Where the symbols take the states:
γ: q751->q632, q181->q365, q896->q274, q60->q800, q514->q539, q593->q113, q325->q291, q222->q818, q86->q124, q632->q650, q279->q763, q951->q483, q504->q674, q699->q242, q55->q896, q76->q699, q118->q499, q730->q659, q661->q607, q85->q2, q507->q506, q539->q76, q68->q507, q2->q116, q517->q86, q607->q231, q308->q196, q525->q475, q262->q786, q687->q845, q903->q905, q818->q724, q483->q751, q144->q687, q563->q70, q476->q599, q845->q514, q946->q834, q745->q572, q724->q525, q626->q563, q415->q85, q516->q159, q449->q745, q298->q361, q329->q11, q955->q516, q439->q308, q361->q626, q260->q461, q214->q742, q383->q279, q274->q593, q506->q55, q461->q661, q599->q939, q486->q325, q11->q298, q834->q181, q650->q222, q365->q504, q426->q955, q70->q730, q734->q946, q572->q60, q763->q439, q196->q68, q242->q260, q889->q476, q786->q426, q939->q262, q475->q486, q800->q625, q742->q951, q113->q903, q291->q415, q116->q118, q124->q214, q905->q889, q674->q383, q499->q449, q159->q517, q659->q734, q231->q329, q625->q144
β: q751->q214, q181->q659, q896->q68, q60->q499, q514->q625, q593->q506, q325->q724, q222->q483, q86->q955, q632->q742, q279->q365, q951->q86, q504->q946, q699->q845, q55->q196, q76->q687, q118->q415, q730->q361, q661->q699, q85->q486, q507->q439, q539->q144, q68->q763, q2->q325, q517->q426, q607->q242, q308->q383, q525->q650, q262->q889, q687->q60, q903->q896, q818->q751, q483->q124, q144->q572, q563->q11, q476->q113, q845->q800, q946->q70, q745->q116, q724->q632, q626->q329, q415->q475, q516->q262, q449->q2, q298->q607, q329->q461, q955->q939, q439->q674, q361->q231, q260->q539, q214->q159, q383->q181, q274->q507, q506->q308, q461->q76, q599->q903, q486->q818, q11->q661, q834->q730, q650->q951, q365->q734, q426->q599, q70->q298, q734->q563, q572->q118, q763->q504, q196->q279, q242->q514, q889->q593, q786->q476, q939->q905, q475->q222, q800->q449, q742->q517, q113->q55, q291->q525, q116->q291, q124->q516, q905->q274, q674->q834, q499->q85, q159->q786, q659->q626, q231->q260, q625->q745
ζ: q751->q517, q181->q563, q896->q439, q60->q2, q514->q572, q593->q196, q325->q650, q222->q214, q86->q262, q632->q86, q279->q946, q951->q516, q504->q730, q699->q625, q55->q763, q76->q800, q118->q486, q730->q329, q661->q514, q85->q724, q507->q383, q539->q60, q68->q674, q2->q525, q517->q939, q607->q539, q308->q365, q525->q483, q262->q113, q687->q449, q903->q507, q818->q742, q483->q159, q144->q499, q563->q607, q476->q896, q845->q745, q946->q361, q745->q415, q724->q951, q626->q661, q415->q818, q516->q476, q449->q291, q298->q260, q329->q699, q955->q889, q439->q181, q361->q461, q260->q687, q214->q426, q383->q734, q274->q308, q506->q279, q461->q845, q599->q274, q486->q632, q11->q242, q834->q626, q650->q124, q365->q70, q426->q905, q70->q231, q734->q298, q572->q85, q763->q834, q196->q504, q242->q144, q889->q55, q786->q903, q939->q593, q475->q751, q800->q116, q742->q955, q113->q68, q291->q222, q116->q475, q124->q786, q905->q506, q674->q659, q499->q325, q159->q599, q659->q11, q231->q76, q625->q118
π: q751->q483, q181->q834, q896->q55, q60->q572, q514->q845, q593->q274, q325->q486, q222->q650, q86->q517, q632->q751, q279->q383, q951->q742, q504->q365, q699->q76, q55->q506, q76->q539, q118->q116, q730->q70, q661->q461, q85->q415, q507->q68, q539->q514, q68->q196, q2->q85, q517->q159, q607->q661, q308->q439, q525->q724, q262->q939, q687->q144, q903->q113, q818->q222, q483->q951, q144->q625, q563->q626, q476->q889, q845->q687, q946->q734, q745->q449, q724->q818, q626->q361, q415->q291, q516->q955, q449->q499, q298->q11, q329->q231, q955->q426, q439->q763, q361->q298, q260->q242, q214->q124, q383->q674, q274->q896, q506->q507, q461->q260, q599->q476, q486->q475, q11->q329, q834->q946, q650->q632, q365->q181, q426->q786, q70->q563, q734->q659, q572->q745, q763->q279, q196->q308, q242->q699, q889->q905, q786->q262, q939->q599, q475->q525, q800->q60, q742->q214, q113->q593, q291->q325, q116->q2, q124->q86, q905->q903, q674->q504, q499->q118, q159->q516, q659->q730, q231->q607, q625->q800
σ: q751->q650, q181->q504, q896->q593, q60->q625, q514->q76, q593->q903, q325->q415, q222->q724, q86->q214, q632->q222, q279->q439, q951->q751, q504->q383, q699->q260, q55->q274, q76->q242, q118->q449, q730->q734, q661->q231, q85->q116, q507->q55, q539->q699, q68->q506, q2->q118, q517->q124, q607->q329, q308->q68, q525->q486, q262->q426, q687->q514, q903->q889, q818->q525, q483->q632, q144->q845, q563->q730, q476->q939, q845->q539, q946->q181, q745->q60, q724->q475, q626->q70, q415->q2, q516->q517, q449->q572, q298->q626, q329->q298, q955->q159, q439->q196, q361->q563, q260->q661, q214->q951, q383->q763, q274->q113, q506->q896, q461->q607, q599->q262, q486->q291, q11->q361, q834->q365, q650->q818, q365->q674, q426->q516, q70->q659, q734->q834, q572->q800, q763->q308, q196->q507, q242->q461, q889->q599, q786->q955, q939->q786, q475->q325, q800->q144, q742->q483, q113->q905, q291->q85, q116->q499, q124->q742, q905->q476, q674->q279, q499->q745, q159->q86, q659->q946, q231->q11, q625->q687
λ: q751->q486, q181->q308, q896->q599, q60->q76, q514->q607, q593->q262, q325->q449, q222->q415, q86->q650, q632->q325, q279->q55, q951->q525, q504->q68, q699->q11, q55->q476, q76->q329, q118->q144, q730->q674, q661->q563, q85->q60, q507->q905, q539->q231, q68->q903, q2->q800, q517->q632, q607->q70, q308->q593, q525->q116, q262->q124, q687->q461, q903->q426, q818->q85, q483->q475, q144->q260, q563->q365, q476->q159, q845->q661, q946->q763, q745->q514, q724->q2, q626->q181, q415->q572, q516->q483, q449->q845, q298->q946, q329->q659, q955->q951, q439->q274, q361->q834, q260->q361, q214->q818, q383->q506, q274->q939, q506->q889, q461->q626, q599->q517, q486->q499, q11->q734, q834->q439, q650->q291, q365->q196, q426->q742, q70->q504, q734->q279, q572->q539, q763->q896, q196->q113, q242->q298, q889->q516, q786->q214, q939->q86, q475->q118, q800->q699, q742->q724, q113->q786, q291->q745, q116->q625, q124->q222, q905->q955, q674->q507, q499->q687, q159->q751, q659->q383, q231->q730, q625->q242

The rows follow the links: the fewer symbols apart two states are, the more alike their rows tend to be.

Each row is also shifted at random along 2 hidden directions that mean nothing.

Each row, then its state:
-114 29 -63 20 -14 -30 -44 -35 -5 -48 -8 8 -44 -5 -4 -25 13 33 29 -11 -19 25 21 8 -18 4 53 33 59 82 -27 28 31 -30 -38 -32 -24 45 -91 77 -21 -9 28 | q11
-103 13 -70 -9 -9 -37 -25 -26 -3 -40 2 -4 -43 10 6 -35 0 32 39 -2 -22 22 25 0 -16 19 21 16 51 79 -33 30 38 -37 -20 -33 -10 47 -90 43 2 -1 24 | q298
-45 -14 -71 -40 9 -18 -6 -20 -5 -22 10 7 -57 32 5 -36 -8 24 21 -22 -41 29 15 -6 -28 8 -4 10 77 81 -53 31 36 -19 -4 -57 -10 60 -88 11 8 15 43 | q607
-42 65 -11 57 -48 -70 -41 -11 7 -49 -9 -34 34 -45 16 -19 7 33 74 65 45 -16 40 6 30 44 35 -3 -69 -2 38 11 26 -67 -32 43 21 -27 -26 61 10 -43 -46 | q68
20 25 -84 -10 -19 -59 -33 -27 0 -53 6 -12 -43 7 12 -51 -5 47 64 14 -15 23 40 -1 -12 35 20 10 44 88 -34 38 53 -62 -27 -35 0 49 -110 50 13 -9 19 | q626
24 -37 51 -8 35 80 26 12 -6 46 -9 36 -3 12 -23 44 9 -43 -85 -57 -21 3 -47 3 -13 -54 -3 14 30 -34 -1 -27 -49 76 18 -11 -28 -6 64 -32 -33 26 26 | q486
-88 0 -50 -45 -18 -73 9 5 8 -22 29 -42 1 16 33 -52 -29 33 80 60 12 -7 42 -15 12 63 -53 -39 -32 18 -12 23 50 -71 15 1 48 9 -50 -33 64 -6 -21 | q504
32 -9 -91 -58 -5 -57 -2 -16 -1 -32 22 -18 -51 36 23 -60 -23 40 63 14 -26 24 38 -12 -19 43 -28 -12 50 84 -51 39 59 -57 2 -47 17 58 -105 -5 41 10 22 | q361
-136 42 39 47 -35 -36 -12 12 8 -12 -7 -30 62 -43 12 8 3 6 39 62 57 -31 18 4 38 28 7 -18 -98 -60 55 -12 -2 -33 -9 65 29 -57 42 15 11 -34 -58 | q113
-39 -25 -70 -52 15 -11 1 -16 -7 -12 14 9 -60 39 4 -35 -11 20 13 -27 -44 31 11 -8 -31 5 -11 7 82 79 -57 30 32 -14 3 -61 -11 62 -82 -3 12 22 44 | q661
59 8 -20 -30 -26 -72 15 16 12 -14 26 -51 34 4 37 -41 -29 25 81 78 35 -23 40 -15 30 69 -58 -51 -78 -24 14 11 39 -70 20 30 62 -20 -10 -44 68 -17 -47 | q55
13 32 58 47 -26 -11 -4 17 8 5 -7 -21 63 -40 4 22 5 -9 11 45 49 -33 4 4 35 12 5 -16 -94 -75 58 -22 -18 -9 -1 63 22 -62 69 1 4 -25 -53 | q262
96 6 -5 -24 -23 -67 18 19 12 -8 24 -49 40 0 34 -33 -27 20 73 76 39 -25 36 -13 31 63 -60 -52 -86 -36 20 5 33 -62 21 36 59 -30 5 -48 66 -17 -52 | q593
-153 54 -29 39 -40 -65 -38 -16 6 -48 -4 -28 15 -31 13 -25 5 34 69 51 31 -8 38 3 18 40 31 1 -39 20 20 17 33 -63 -29 25 15 -9 -45 56 10 -33 -30 | q674
116 16 72 59 0 50 -6 6 -2 19 -26 20 36 -36 -22 51 25 -31 -55 -17 18 -15 -31 14 11 -40 38 20 -31 -59 43 -31 -49 49 -11 35 -24 -44 78 23 -45 -10 -13 | q951
24 31 62 49 -23 -5 -2 17 7 6 -10 -18 64 -39 1 27 8 -12 6 40 48 -33 -1 6 36 8 6 -14 -91 -76 57 -25 -21 -4 -2 63 19 -61 72 1 -1 -26 -52 | q786
142 -3 14 31 19 63 -17 -18 -10 9 -25 45 -29 -7 -34 36 28 -20 -70 -69 -31 20 -35 14 -25 -61 58 49 70 24 -11 -10 -35 59 -22 -28 -55 20 3 47 -64 12 44 | q116
25 -18 -65 -31 18 4 -11 -23 -7 -16 2 21 -64 30 -6 -22 0 15 -4 -44 -49 35 3 -1 -36 -11 13 24 97 85 -55 24 23 2 -10 -62 -27 62 -81 24 -12 19 54 | q242
-46 -40 -41 -49 34 30 13 -10 -9 11 8 27 -60 42 -8 -9 -6 -2 -34 -56 -52 31 -14 -4 -37 -24 -10 16 95 61 -56 13 4 28 10 -64 -26 55 -44 -16 -9 33 55 | q539
73 -37 -18 -32 36 50 10 -10 -9 17 -3 36 -52 34 -18 7 4 -13 -54 -66 -50 29 -25 2 -36 -42 5 25 92 45 -44 6 -12 47 5 -54 -36 46 -23 -4 -28 32 55 | q800
124 -23 59 5 21 58 23 17 -2 42 -8 19 20 0 -17 41 8 -38 -63 -29 0 -8 -35 2 1 -37 -8 2 -11 -56 15 -29 -43 57 18 13 -10 -28 76 -31 -20 12 0 | q632
-57 -20 57 24 29 86 8 3 -9 38 -23 45 -4 -5 -33 55 22 -45 -95 -68 -20 5 -52 11 -17 -70 32 32 39 -27 5 -28 -57 86 -1 -8 -45 -8 64 5 -57 19 27 | q291
62 33 -19 8 -38 -75 -12 5 10 -33 13 -45 31 -17 29 -33 -13 30 84 73 40 -19 43 -5 29 60 -16 -30 -74 -11 23 12 38 -72 -5 38 43 -23 -23 4 45 -29 -47 | q506
114 -6 47 -6 -7 -10 28 29 7 24 11 -24 53 -9 13 9 -13 -14 9 43 37 -32 0 -7 31 22 -45 -37 -85 -78 37 -21 -12 -6 28 48 38 -51 70 -56 34 -9 -47 | q426
98 -9 14 25 23 65 -12 -17 -10 12 -24 45 -31 0 -32 35 25 -22 -72 -71 -34 21 -37 12 -27 -61 50 48 75 24 -15 -9 -34 62 -19 -29 -53 21 6 37 -60 14 46 | q118
229 -29 43 -32 10 6 44 32 6 38 18 -16 39 12 14 10 -20 -22 -6 26 21 -23 -9 -11 21 12 -64 -41 -62 -72 19 -21 -13 9 40 29 35 -38 68 -81 38 6 -31 | q517
-6 -12 -69 -31 13 -7 -12 -24 -8 -21 5 15 -64 29 -2 -31 -1 21 10 -34 -46 33 9 -1 -32 -4 11 21 88 88 -54 28 27 -11 -11 -59 -21 62 -88 24 -5 16 48 | q461
-5 42 -34 15 -40 -77 -25 -8 8 -45 8 -39 20 -19 26 -38 -7 37 85 66 33 -12 46 -2 24 55 2 -18 -54 12 16 20 41 -76 -15 25 33 -8 -45 28 34 -29 -36 | q439

Start, symbols taken left to right, then the state you end at.
Answer with the state's name.
-143 20 -55 -10 -21 -61 -17 -12 4 -38 9 -24 -12 1 20 -41 -10 36 66 36 3 5 38 -5 3 43 -3 -9 -2 43 -12 26 45 -57 -12 -8 20 19 -68 21 27 -12 -6
γ λ β => q504
86 -25 28 3 31 72 8 -3 -8 29 -14 40 -21 9 -28 38 15 -31 -77 -63 -30 14 -42 6 -23 -55 21 29 56 -1 -13 -17 -40 68 1 -24 -42 10 32 0 -46 22 37
ζ σ ζ => q751
19 30 0 13 -32 -62 -4 11 11 -18 8 -42 44 -21 25 -21 -12 20 67 71 46 -26 33 -4 33 52 -23 -34 -88 -32 32 3 24 -58 3 45 44 -36 5 -8 40 -28 -54
γ σ β => q896
-8 23 73 47 -14 12 4 20 6 18 -12 -10 65 -38 -4 38 8 -22 -16 28 45 -34 -13 6 33 -5 5 -11 -88 -87 59 -31 -34 14 2 65 14 -66 89 -6 -9 -21 -46
β λ λ => q650
6 31 41 35 -29 -31 -3 15 9 -4 -2 -29 59 -35 13 8 0 0 32 57 52 -33 14 2 38 27 -7 -24 -97 -65 51 -15 -4 -29 0 60 32 -57 50 -4 18 -28 -57
γ γ => q939
-37 45 -72 23 -29 -56 -49 -34 -1 -60 -7 -9 -35 -12 6 -38 7 45 61 16 -6 19 39 5 -9 27 47 24 35 84 -19 34 47 -58 -42 -22 -11 39 -103 79 -5 -19 11
γ β γ => q361
-104 15 -33 31 5 27 -40 -35 -10 -24 -22 38 -53 -6 -25 7 26 8 -29 -59 -37 33 -10 12 -32 -37 77 56 94 77 -28 13 -2 22 -40 -43 -57 46 -61 82 -59 4 50
γ γ σ => q661
10 36 48 47 -29 -24 -5 14 9 -4 -7 -25 63 -41 8 14 3 -1 27 53 53 -34 10 5 39 22 4 -17 -97 -68 56 -17 -10 -21 -4 65 25 -59 55 4 10 -30 -55
π λ => q159
154 38 34 39 -30 -32 -10 12 9 -11 -5 -26 54 -36 11 5 0 4 34 55 51 -30 16 3 35 27 2 -18 -87 -52 48 -10 -2 -32 -6 56 27 -50 38 8 14 -28 -52
π π ζ => q896
68 -58 29 -41 45 73 39 14 -6 53 5 31 -20 33 -16 29 -4 -37 -78 -58 -34 10 -43 -4 -23 -45 -30 2 49 -18 -24 -17 -37 72 32 -30 -20 10 46 -58 -13 38 36
π λ β => q116
139 11 61 55 9 60 -10 0 -6 18 -26 31 18 -29 -28 53 27 -32 -66 -36 6 -5 -37 16 -1 -53 46 32 0 -37 28 -28 -50 58 -16 19 -36 -28 62 31 -56 -3 4
ζ π => q86
115 -4 46 36 18 69 -3 -2 -7 23 -24 39 -1 -13 -32 48 27 -33 -78 -58 -12 5 -41 13 -12 -60 44 35 30 -18 9 -25 -49 68 -10 -1 -42 -8 49 26 -58 8 22
π β ζ => q124
94 -37 58 -38 13 15 54 42 8 51 20 -20 51 13 13 15 -22 -29 -13 30 25 -30 -14 -13 23 13 -77 -49 -76 -93 25 -28 -23 18 49 38 41 -47 93 -99 41 9 -38
σ β ζ => q889
51 54 -21 35 -46 -77 -32 -8 9 -47 -1 -39 31 -35 20 -27 -2 34 83 71 43 -19 45 3 30 54 15 -15 -68 0 30 14 36 -74 -23 39 31 -21 -31 42 25 -38 -45
π γ => q507
